Below is a small trained network, with its code and all its weights. Each question gives an input and a class and asks what happens when units are switched off, that is, made to give their printed mean instead of their output.

import numpy as np


def w(rows, s, z=0):
    codes = np.array(rows[::2]) - 128.0
    scale = np.full(codes.shape[1], s)
    scale[-1] = z or s
    return codes * scale


def f(y):
    return y / 2 * (1 + np.tanh(0.7978845608 * (y + 0.044715 * y**3)))


def log_softmax(a):
    a = a - a.max(-1, keepdims=True)
    return a - np.log(np.exp(a).sum(-1, keepdims=True))


def net(x, mask):
    res = np.array(x, float).reshape(1, 6) / 4 @ E
    y = f(res @ A[0][:, :-1].T + A[0][:, -1])
    res = res + np.where(mask, y, B[0][:, -1]) @ B[0][:, :-1]
    return log_softmax(res[-1] @ U[:, :-1].T + U[:, -1])


A, B = {}, {}
E = w([
[127,127,126,128],'x0',
[6,112,139,162],'x1',
[129,125,124,129],'x2',
[123,237,64,174],'x3',
[97,133,88,23],'x4',
[127,127,127,130],'x5',
],0.013)
A[0] = w([
[197,161,146,204,127],'n0',
[121,100,204,198,33],'n1',
[141,96,186,231,94],'n2',
[158,145,145,85,142],'n3',
[100,92,119,108,111],'n4',
[198,59,116,110,142],'n5',
[43,123,119,197,178],'n6',
[179,3,155,134,102],'n7',
[193,38,221,130,45],'n8',
[142,135,126,100,122],'n9',
[220,123,126,62,205],'n10',
[163,106,119,109,131],'n11',
[75,243,77,128,10],'n12',
[191,184,116,183,140],'n13',
[57,95,99,79,126],'n14',
[115,187,91,100,106],'n15',
[160,66,171,121,180],'n16',
[120,97,115,182,125],'n17',
[124,138,51,36,138],'n18',
[62,68,176,50,139],'n19',
[55,152,148,188,43],'n20',
[185,175,110,181,136],'n21',
[195,134,148,65,74],'n22',
[199,138,129,148,118],'n23',
[77,98,140,57,96],'n24',
[95,172,58,140,39],'n25',
[64,125,204,41,113],'n26',
[119,178,53,7,31],'n27',
[80,147,154,161,119],'n28',
[227,131,145,37,62],'n29',
[121,93,197,204,39],'n30',
[176,169,125,148,117],'n31',
[132,136,135,117,126],'n32',
],0.013)
B[0] = w([
[121,51,43,166,210],'n0',
[152,110,164,64,169],'n1',
[151,220,215,116,210],'n2',
[118,141,147,163,161],'n3',
[139,135,99,119,153],'n4',
[116,184,173,112,188],'n5',
[174,181,216,95,255],'n6',
[110,138,165,155,213],'n7',
[2,208,155,213,198],'n8',
[143,139,141,143,138],'n9',
[92,190,153,209,244],'n10',
[105,124,150,116,150],'n11',
[135,183,212,59,189],'n12',
[114,74,56,158,215],'n13',
[183,75,94,75,199],'n14',
[85,123,151,137,172],'n15',
[138,157,184,88,215],'n16',
[89,127,135,145,162],'n17',
[135,136,202,113,218],'n18',
[166,85,66,83,241],'n19',
[33,185,136,210,173],'n20',
[129,59,70,164,206],'n21',
[140,109,151,98,165],'n22',
[132,80,80,119,172],'n23',
[199,71,66,135,187],'n24',
[156,189,203,72,158],'n25',
[183,109,66,138,205],'n26',
[30,224,203,211,198],'n27',
[145,173,145,153,173],'n28',
[161,158,217,44,192],'n29',
[185,169,190,54,174],'n30',
[119,83,61,147,170],'n31',
[118,132,126,123,128],'n32',
],0.0087,0.013)
U = w([
[58,164,125,192,144],'0',
[154,158,150,38,235],'1',
[162,107,3,94,2],'2',
],0.017,0.0014)

Each question gives the input, the list of numbers given to net, and the class t.
The units are the neurons (one row each of A and B). Each row of codes is followed by its name. A weight is (code - 128) times the scale printed after its matrix; where a second scale follows, it is the last column's (A, B and U).
mask holds one flag per neuron, in row order. A switched-off neuron (its flag False) gives its mean, the last column of its row in B, instead of its output. The means were averaged over made-up inputs and are rounded, as every weight is.
A unit's drop is (log p(t) with every unit on - log p(t) with that unit switched off) / (log p(t) with every unit on - log p(t) with every unit switched off).
The circuit of an input: a set's keep is (log p(t) with only the set's units on - log p(t) with every unit switched off) / (log p(t) with every unit on - log p(t) with every unit switched off). Starting from the 12 units with the biggest drops (on a tie, the unit counted first), units are removed one at a time, each time the one whose removal leaves the highest keep (on an exact tie, the one counted first), for as long as the keep stays at least 0.8.
circuit, biggest first: the units of the circuit, biggest drop first
k most important neurons: the k neurons with the biggest drops, biggest first
drop when u is switched off: that unit's drop, to one decimal
input [1,-3,-3,5,7,-2], class 0: circuit, biggest first : n27
input [-8,-6,-4,1,5,-4], class 0: 2 most important neurons : n10, n27
input [-2,0,1,6,6,0], class 0: 2 most important neurons : n27, n29
input [1,4,-3,-3,0,5], class 1: 2 most important neurons : n0, n13
input [-5,5,1,-7,1,-6], class 2: 3 most important neurons : n19, n26, n24
input [-3,6,-1,-3,-8,2], class 1: 2 most important neurons : n30, n1
input [0,-5,-2,-6,-1,-2], class 0: 2 most important neurons : n8, n10
input [4,-7,7,-5,-1,-7], class 0: 2 most important neurons : n8, n10
input [-2,4,3,8,5,5], class 1: 2 most important neurons : n12, n25
input [7,-2,-4,-5,-2,0], class 0: drop when n8 is switched off : 0.5
input [-6,7,3,8,7,-4], class 1: drop when n12 is switched off : 0.2
input [-2,5,-4,0,-5,4], class 1: drop when n8 is switched off : 0.3
input [3,-4,8,-1,0,-4], class 0: 2 most important neurons : n10, n6
input [5,-6,4,-8,-7,6], class 0: circuit, biggest first : n8
